Here is a tiny trained network, its code and every weight. The questions are about switching its units off for an input and a target symbol, where a switched-off unit gives its printed mean instead of its output.

import numpy as np


def w(rows, s, z=0):
    codes = np.array(rows[::2]) - 128.0
    scale = np.full(codes.shape[1], s)
    scale[-1] = z or s
    return codes * scale


def norm(h):
    return h / np.sqrt((h * h).mean(-1, keepdims=True) + 1e-5)


def f(y):
    return np.maximum(y, 0)


def softmax(a):
    e = np.exp(a - a.max(-1, keepdims=True))
    return e / e.sum(-1, keepdims=True)


def log_softmax(a):
    a = a - a.max(-1, keepdims=True)
    return a - np.log(np.exp(a).sum(-1, keepdims=True))


def net(x, mask):
    ids = ['αβγδεηθμστφψω'.index(c) for c in x.split()]
    T = len(ids)
    res = E[ids] + P[:T]
    u = 0
    for l in range(2):
        r = norm(res)
        for j in range(2):
            rows = slice(3 * j, 3 * j + 3)
            q, k, v = (r @ M[l][rows].T for M in (Q, K, V))
            z = softmax(np.where(np.tri(T) > 0, q @ k.T / 3**0.5, -1e9)) @ v
            o = O[l][rows]
            res = res + np.where(mask[u + j], z, o[:, -1]) @ o[:, :-1]
        u += 2
        y = f(norm(res) @ A[l][:, :-1].T + A[l][:, -1])
        res = res + np.where(mask[u : u + 8], y, B[l][:, -1]) @ B[l][:, :-1]
        u += 8
    return log_softmax(norm(res)[-1] @ U[:, :-1].T + U[:, -1])


Q, K, V, O, A, B = {}, {}, {}, {}, {}, {}
E = w([
[146,106,139],'α',
[140,104,133],'β',
[137,105,135],'γ',
[137,105,133],'δ',
[137,104,134],'ε',
[139,103,133],'η',
[137,106,134],'θ',
[145,103,133],'μ',
[145,170,115],'σ',
[148,166,115],'τ',
[136,100,130],'φ',
[132,179,113],'ψ',
[5,126,80],'ω',
],0.015)
P = w([
[95,156,72],'0',
[81,87,214],'1',
[253,167,203],'2',
[84,77,188],'3',
[29,109,2],'4',
[78,80,194],'5',
[131,124,76],'6',
[78,73,184],'7',
[182,166,71],'8',
[87,70,159],'9',
[211,162,46],'10',
],0.0063)
Q[0] = w([
[161,60,90],'L0H0',
[123,92,209],'L0H0',
[2,46,209],'L0H0',
[104,125,40],'L0H1',
[172,82,212],'L0H1',
[102,184,76],'L0H1',
],0.0056)
K[0] = w([
[112,151,148],'L0H0',
[69,151,119],'L0H0',
[31,165,214],'L0H0',
[125,152,77],'L0H1',
[190,53,225],'L0H1',
[135,115,2],'L0H1',
],0.0068)
V[0] = w([
[111,73,181],'L0H0',
[41,194,119],'L0H0',
[255,218,67],'L0H0',
[111,213,122],'L0H1',
[193,123,132],'L0H1',
[143,147,68],'L0H1',
],0.0048)
O[0] = w([
[192,132,52,177],'L0H0',
[71,34,49,55],'L0H0',
[91,139,252,35],'L0H0',
[171,88,88,2],'L0H1',
[110,85,172,112],'L0H1',
[60,91,125,92],'L0H1',
],0.0039,0.00064)
A[0] = w([
[224,149,219,207],'L0N0',
[140,241,89,41],'L0N1',
[184,151,168,128],'L0N2',
[105,237,66,116],'L0N3',
[128,58,124,145],'L0N4',
[151,184,219,3],'L0N5',
[189,208,58,115],'L0N6',
[59,200,254,143],'L0N7',
],0.0053,0.0025)
B[0] = w([
[101,148,39,253],'L0N0',
[128,101,191,183],'L0N1',
[108,70,46,176],'L0N2',
[107,175,170,209],'L0N3',
[217,125,168,199],'L0N4',
[95,19,126,154],'L0N5',
[149,75,150,203],'L0N6',
[172,113,254,201],'L0N7',
],0.0051,0.0034)
Q[1] = w([
[111,157,116],'L1H0',
[130,62,79],'L1H0',
[172,131,128],'L1H0',
[102,108,178],'L1H1',
[58,106,135],'L1H1',
[100,137,7],'L1H1',
],0.015)
K[1] = w([
[124,98,158],'L1H0',
[62,223,103],'L1H0',
[254,190,56],'L1H0',
[85,51,145],'L1H1',
[188,91,229],'L1H1',
[228,166,95],'L1H1',
],0.0094)
V[1] = w([
[120,157,147],'L1H0',
[253,89,145],'L1H0',
[175,180,88],'L1H0',
[194,45,94],'L1H1',
[12,79,111],'L1H1',
[105,237,53],'L1H1',
],0.0062)
O[1] = w([
[153,144,134,107],'L1H0',
[49,172,121,207],'L1H0',
[47,95,173,106],'L1H0',
[253,215,184,236],'L1H1',
[96,169,10,99],'L1H1',
[76,74,139,2],'L1H1',
],0.0059,0.0022)
A[1] = w([
[149,45,146,147],'L1N0',
[230,150,103,47],'L1N1',
[82,206,254,159],'L1N2',
[110,53,245,24],'L1N3',
[60,40,114,59],'L1N4',
[62,122,220,41],'L1N5',
[189,177,199,3],'L1N6',
[28,57,119,76],'L1N7',
],0.0062,0.0046)
B[1] = w([
[50,113,154,208],'L1N0',
[155,168,104,203],'L1N1',
[97,67,108,254],'L1N2',
[35,169,196,152],'L1N3',
[183,117,55,145],'L1N4',
[254,192,141,148],'L1N5',
[56,60,119,162],'L1N6',
[152,76,52,154],'L1N7',
],0.007,0.0037)
U = w([
[150,158,80,66],'α',
[148,148,83,58],'β',
[152,151,84,83],'γ',
[156,160,109,53],'δ',
[159,164,105,84],'ε',
[170,174,131,139],'η',
[150,108,67,108],'θ',
[177,171,137,156],'μ',
[72,64,208,142],'σ',
[49,27,145,162],'τ',
[166,139,185,164],'φ',
[106,159,244,253],'ψ',
[85,2,26,147],'ω',
],0.0097,0.0042)

Each question gives the input, a string of symbols that net reads in full, and the target symbol t.
The units are the heads (3 rows each of Q, K, V and O) and the neurons (one row each of A and B). Each row of codes is followed by its name. A weight is (code - 128) times the scale printed after its matrix; where a second scale follows, it is the last column's (O, A, B and U).
mask holds one flag per unit, layer by layer, with each layer's heads first. A switched-off unit (its flag False) gives its mean, the last column of its rows in O or B, instead of its output. The means were averaged over made-up inputs and are rounded, as every weight is.
A unit's drop is (log p(t) with every unit on - log p(t) with that unit switched off) / (log p(t) with every unit on - log p(t) with every unit switched off).
The circuit of an input: a set's keep is (log p(t) with only the set's units on - log p(t) with every unit switched off) / (log p(t) with every unit on - log p(t) with every unit switched off). Starting from the 12 units with the biggest drops (on a tie, the unit counted first), units are removed one at a time, each time the one whose removal leaves the highest keep (on an exact tie, the one counted first), for as long as the keep stays at least 0.8.
units of the circuit, in order: the units of the circuit, biggest drop first
k most important neurons: the k neurons with the biggest drops, biggest first
k most important neurons of layer l: the k neurons of layer l with the biggest drops, biggest first
which heads matter: for each layer, one digit per head in row order, 1 if its drop is at least 0.15 and else 0, layers parted by /
drop when u is switched off: that unit's drop, to one decimal
input θ δ ε η η ω θ η, target ω: which heads matter	11 / 01
input σ σ φ, target τ: most important neuron of layer 1	(L1N0)
input σ η μ, target τ: 2 most important neurons of layer 0	(L0N4; L0N7)
input δ β γ ψ γ τ σ γ ε η, target ψ: 3 most important neurons	(L0N7; L1N2; L0N4)
input θ φ τ ψ η φ τ ψ β η, target ψ: units of the circuit, in order	(L1N2; L1N3)
input δ ω μ δ, target ω: which heads matter	01 / 01
input σ ψ φ, target τ: 2 most important neurons	(L0N7; L1N0)
input μ τ ε θ ψ ω, target ω: which heads matter	10 / 10
input ε α β τ, target τ: 2 most important neurons	(L0N7; L1N2)
input τ α σ δ φ γ σ τ μ, target τ: 2 most important neurons	(L0N7; L0N4)
input σ ψ σ, target τ: 2 most important neurons of layer 1	(L1N2; L1N3)
input α ψ σ σ μ ω ψ σ σ δ ψ, target τ: which heads matter	01 / 01
input σ β θ η ω δ σ ε ε, target τ: 2 most important neurons	(L0N7; L0N6)
input ψ ω ε, target ω: units of the circuit, in order	(L1H1)
input γ γ σ α ω μ, target ω: 2 most important neurons of layer 1	(L1N0; L1N3)
input σ γ τ, target τ: 2 most important neurons	(L1N2; L0N7)
input ψ σ μ, target ω: units of the circuit, in order	(L1H1; L0N0; L0H0)
input β σ μ ε μ ε σ τ σ δ ε, target τ: units of the circuit, in order	(L1H1; L1H0)
input θ φ γ μ β β ε σ ψ μ, target ψ: 3 most important neurons of layer 0	(L0N4; L0N7; L0N3)
input β σ σ α σ, target τ: 3 most important neurons	(L1N2; L0N0; L0N6)
input σ ω φ φ, target ω: 3 most important neurons	(L0N4; L0N0; L1N0)
input σ ψ δ, target τ: units of the circuit, in order	(L1H1)
input α δ ψ ω ψ γ, target ω: 2 most important neurons	(L0N4; L0N0)
input β ω ψ β, target ω: 2 most important neurons of layer 0	(L0N4; L0N0)
input σ γ ψ, target τ: 2 most important neurons	(L1N2; L0N7)
input ψ ψ ω, target ω: drop when L1H0 is switched off	0.1
input ω η β φ ψ φ η σ ψ η δ, target ω: drop when L1N0 is switched off	0.0
